Below is a small trained network, with its code and all its weights. Each question gives an input and a target symbol and asks what happens when units are switched off, that is, made to give their printed mean instead of their output.

import numpy as np


def w(rows, s, z=0):
    codes = np.array(rows[::2]) - 128.0
    scale = np.full(codes.shape[1], s)
    scale[-1] = z or s
    return codes * scale


def norm(h):
    return h / np.sqrt((h * h).mean(-1, keepdims=True) + 1e-5)


def f(y):
    return y / 2 * (1 + np.tanh(0.7978845608 * (y + 0.044715 * y**3)))


def softmax(a):
    e = np.exp(a - a.max(-1, keepdims=True))
    return e / e.sum(-1, keepdims=True)


def log_softmax(a):
    a = a - a.max(-1, keepdims=True)
    return a - np.log(np.exp(a).sum(-1, keepdims=True))


def net(x, mask):
    ids = ['αβγδζηξτφ'.index(c) for c in x.split()]
    T = len(ids)
    res = E[ids] + P[:T]
    u = 0
    for l in range(3):
        q, k, v = (norm(res) @ M[l].T for M in (Q, K, V))
        z = softmax(np.where(np.tri(T) > 0, q @ k.T / 2**0.5, -1e9)) @ v
        res = res + np.where(mask[u], z, O[l][:, -1]) @ O[l][:, :-1]
        u += 1
        y = f(norm(res) @ A[l][:, :-1].T + A[l][:, -1])
        res = res + np.where(mask[u : u + 4], y, B[l][:, -1]) @ B[l][:, :-1]
        u += 4
    return log_softmax(norm(res)[-1] @ U[:, :-1].T + U[:, -1])


Q, K, V, O, A, B = {}, {}, {}, {}, {}, {}
E = w([
[162,62,141,71,177,68,85,1],'α',
[117,123,150,158,146,138,86,44],'β',
[134,92,107,175,3,17,149,196],'γ',
[218,43,121,225,40,129,35,165],'δ',
[202,125,157,172,68,123,208,54],'ζ',
[117,199,98,6,160,90,153,107],'η',
[86,83,114,97,46,247,173,163],'ξ',
[82,60,145,72,145,153,75,89],'τ',
[159,183,149,206,82,176,116,75],'φ',
],0.0079)
P = w([
[215,163,240,49,250,174,145,95],'0',
[126,153,5,116,95,145,154,3],'1',
[128,151,52,123,74,130,171,24],'2',
[101,169,106,115,51,131,143,52],'3',
[99,157,149,138,42,121,146,63],'4',
[71,164,175,149,39,114,137,85],'5',
[95,118,206,118,73,66,152,99],'6',
[70,192,222,174,57,101,76,134],'7',
[75,200,253,162,57,101,60,143],'8',
],0.0043)
Q[0] = w([
[103,128,196,99,143,250,151,21],'0.h0',
[97,231,146,50,163,120,170,118],'0.h0',
],0.019)
K[0] = w([
[221,110,218,84,250,164,133,185],'0.h0',
[150,207,92,92,163,153,159,101],'0.h0',
],0.022)
V[0] = w([
[128,253,177,230,99,36,79,94],'0.h0',
[189,243,155,227,96,220,147,71],'0.h0',
],0.011)
O[0] = w([
[88,83,80,100,44,143,140,2,4],'0.h0',
[183,166,129,42,18,186,86,105,137],'0.h0',
],0.0076,0.0016)
A[0] = w([
[147,159,71,68,109,193,170,76,149],'0.n0',
[172,101,162,179,90,132,93,121,162],'0.n1',
[88,201,130,81,167,128,179,100,248],'0.n2',
[88,169,137,90,52,5,108,159,147],'0.n3',
],0.018,0.0014)
B[0] = w([
[112,107,146,112,253,1,117,177,244],'0.n0',
[69,97,130,97,102,177,76,177,173],'0.n1',
[38,144,220,88,56,159,83,203,176],'0.n2',
[141,214,148,178,2,203,135,215,203],'0.n3',
],0.0098,0.011)
Q[1] = w([
[62,168,254,69,175,134,112,152],'1.h0',
[188,49,121,133,120,122,54,209],'1.h0',
],0.021)
K[1] = w([
[192,181,222,59,164,196,158,120],'1.h0',
[148,7,82,99,143,155,37,164],'1.h0',
],0.021)
V[1] = w([
[8,81,88,142,137,207,21,100],'1.h0',
[130,188,170,138,196,70,102,70],'1.h0',
],0.013)
O[1] = w([
[53,81,89,76,190,201,2,218,106],'1.h0',
[84,114,199,119,90,224,198,127,252],'1.h0',
],0.0069,0.0027)
A[1] = w([
[109,76,176,125,111,205,182,7,121],'1.n0',
[123,87,183,140,192,122,183,79,146],'1.n1',
[88,37,21,199,127,36,109,83,109],'1.n2',
[121,240,91,65,120,99,81,133,4],'1.n3',
],0.015,0.0024)
B[1] = w([
[134,216,85,75,204,148,154,51,155],'1.n0',
[99,141,125,169,54,196,127,151,254],'1.n1',
[157,138,77,141,91,162,252,208,230],'1.n2',
[90,117,122,128,164,159,177,182,196],'1.n3',
],0.014,0.0079)
Q[2] = w([
[96,198,251,132,199,157,125,69],'2.h0',
[61,79,225,50,230,127,167,169],'2.h0',
],0.021)
K[2] = w([
[120,146,233,164,139,214,131,48],'2.h0',
[171,146,255,41,210,242,99,132],'2.h0',
],0.021)
V[2] = w([
[7,171,144,155,120,98,109,103],'2.h0',
[109,123,133,86,204,128,167,190],'2.h0',
],0.018)
O[2] = w([
[216,22,126,121,150,104,205,22,163],'2.h0',
[175,174,50,211,1,112,78,46,254],'2.h0',
],0.007,0.01)
A[2] = w([
[75,98,201,116,117,50,119,101,99],'2.n0',
[18,159,195,96,157,94,197,165,124],'2.n1',
[128,138,86,130,229,112,158,250,106],'2.n2',
[100,138,173,155,85,116,174,99,6],'2.n3',
],0.018,0.002)
B[2] = w([
[128,157,153,132,149,82,201,126,175],'2.n0',
[153,133,4,154,157,92,102,119,236],'2.n1',
[174,72,173,68,182,145,140,70,228],'2.n2',
[76,98,146,129,154,145,68,144,254],'2.n3',
],0.018,0.0092)
U = w([
[243,210,173,151,170,129,72,147,192],'α',
[78,84,133,254,190,188,98,163,23],'β',
[190,98,72,123,86,163,232,178,69],'γ',
[141,64,130,21,217,159,47,177,237],'δ',
[75,69,212,121,107,52,162,116,252],'ζ',
[82,188,35,140,190,6,95,173,27],'η',
[201,110,87,206,79,101,79,23,86],'ξ',
[112,192,115,23,33,99,98,81,156],'τ',
[80,198,91,102,152,235,133,51,121],'φ',
],0.009,0.0015)

Each question gives the input, a string of symbols that net reads in full, and the target symbol t.
The units are the heads (2 rows each of Q, K, V and O) and the neurons (one row each of A and B). Each row of codes is followed by its name. A weight is (code - 128) times the scale printed after its matrix; where a second scale follows, it is the last column's (O, A, B and U).
mask holds one flag per unit, layer by layer, with each layer's heads first. A switched-off unit (its flag False) gives its mean, the last column of its rows in O or B, instead of its output. The means were averaged over made-up inputs and are rounded, as every weight is.
A unit's drop is (log p(t) with every unit on - log p(t) with that unit switched off) / (log p(t) with every unit on - log p(t) with every unit switched off).
The circuit of an input: a set's keep is (log p(t) with only the set's units on - log p(t) with every unit switched off) / (log p(t) with every unit on - log p(t) with every unit switched off). Starting from the 12 units with the biggest drops (on a tie, the unit counted first), units are removed one at a time, each time the one whose removal leaves the highest keep (on an exact tie, the one counted first), for as long as the keep stays at least 0.8.
units of the circuit, in order: the units of the circuit, biggest drop first
k most important neurons: the k neurons with the biggest drops, biggest first
k most important neurons of layer l: the k neurons of layer l with the biggest drops, biggest first
input α α τ η τ φ τ, target φ: units of the circuit, in order => [1.h0, 1.n0]
input γ η β β, target γ: 2 most important neurons => [1.n2, 0.n2]
input γ δ φ, target γ: units of the circuit, in order => [0.h0, 1.n2]
input ζ τ η τ τ γ τ φ, target η: units of the circuit, in order => [0.h0, 0.n0, 2.n1, 1.n3]
input ξ γ δ τ β, target α: units of the circuit, in order => [0.h0]
input τ ζ β δ, target δ: units of the circuit, in order => [0.n1, 1.h0]
input γ φ τ, target γ: units of the circuit, in order => [1.n2, 0.h0]
input γ α τ τ α, target γ: units of the circuit, in order => [0.h0, 1.n2]
input ζ ξ η δ ξ ζ φ, target η: 4 most important neurons => [0.n0, 0.n3, 2.n1, 1.n1]
input τ φ α τ η β η γ, target γ: units of the circuit, in order => [0.h0, 1.n2]
input γ δ τ β φ, target γ: units of the circuit, in order => [0.h0, 1.n2, 0.n3]
input η τ β τ β τ τ η φ, target ξ: 2 most important neurons => [0.n2, 1.n1]
input η φ ζ, target ξ: units of the circuit, in order => [1.n2, 2.h0]
input φ β γ γ β, target τ: units of the circuit, in order => [0.h0]
input α β η α φ, target φ: 3 most important neurons => [1.n0, 0.n0, 0.n3]
input δ ζ δ ζ τ δ ξ, target δ: 2 most important neurons => [0.n1, 2.n2]
input β τ φ ζ α β α φ, target ζ: 3 most important neurons => [0.n0, 1.n1, 1.n2]
input δ β ξ, target δ: 2 most important neurons => [2.n2, 0.n1]
input α γ β η ζ α τ α, target φ: 3 most important neurons of layer 0 => [0.n0, 0.n1, 0.n3]
input ζ τ δ φ ξ τ, target η: 2 most important neurons => [0.n0, 2.n1]
input α τ ξ η β β α γ, target γ: most important neuron => [0.n2]
input γ τ φ β, target γ: 2 most important neurons => [1.n2, 0.n3]
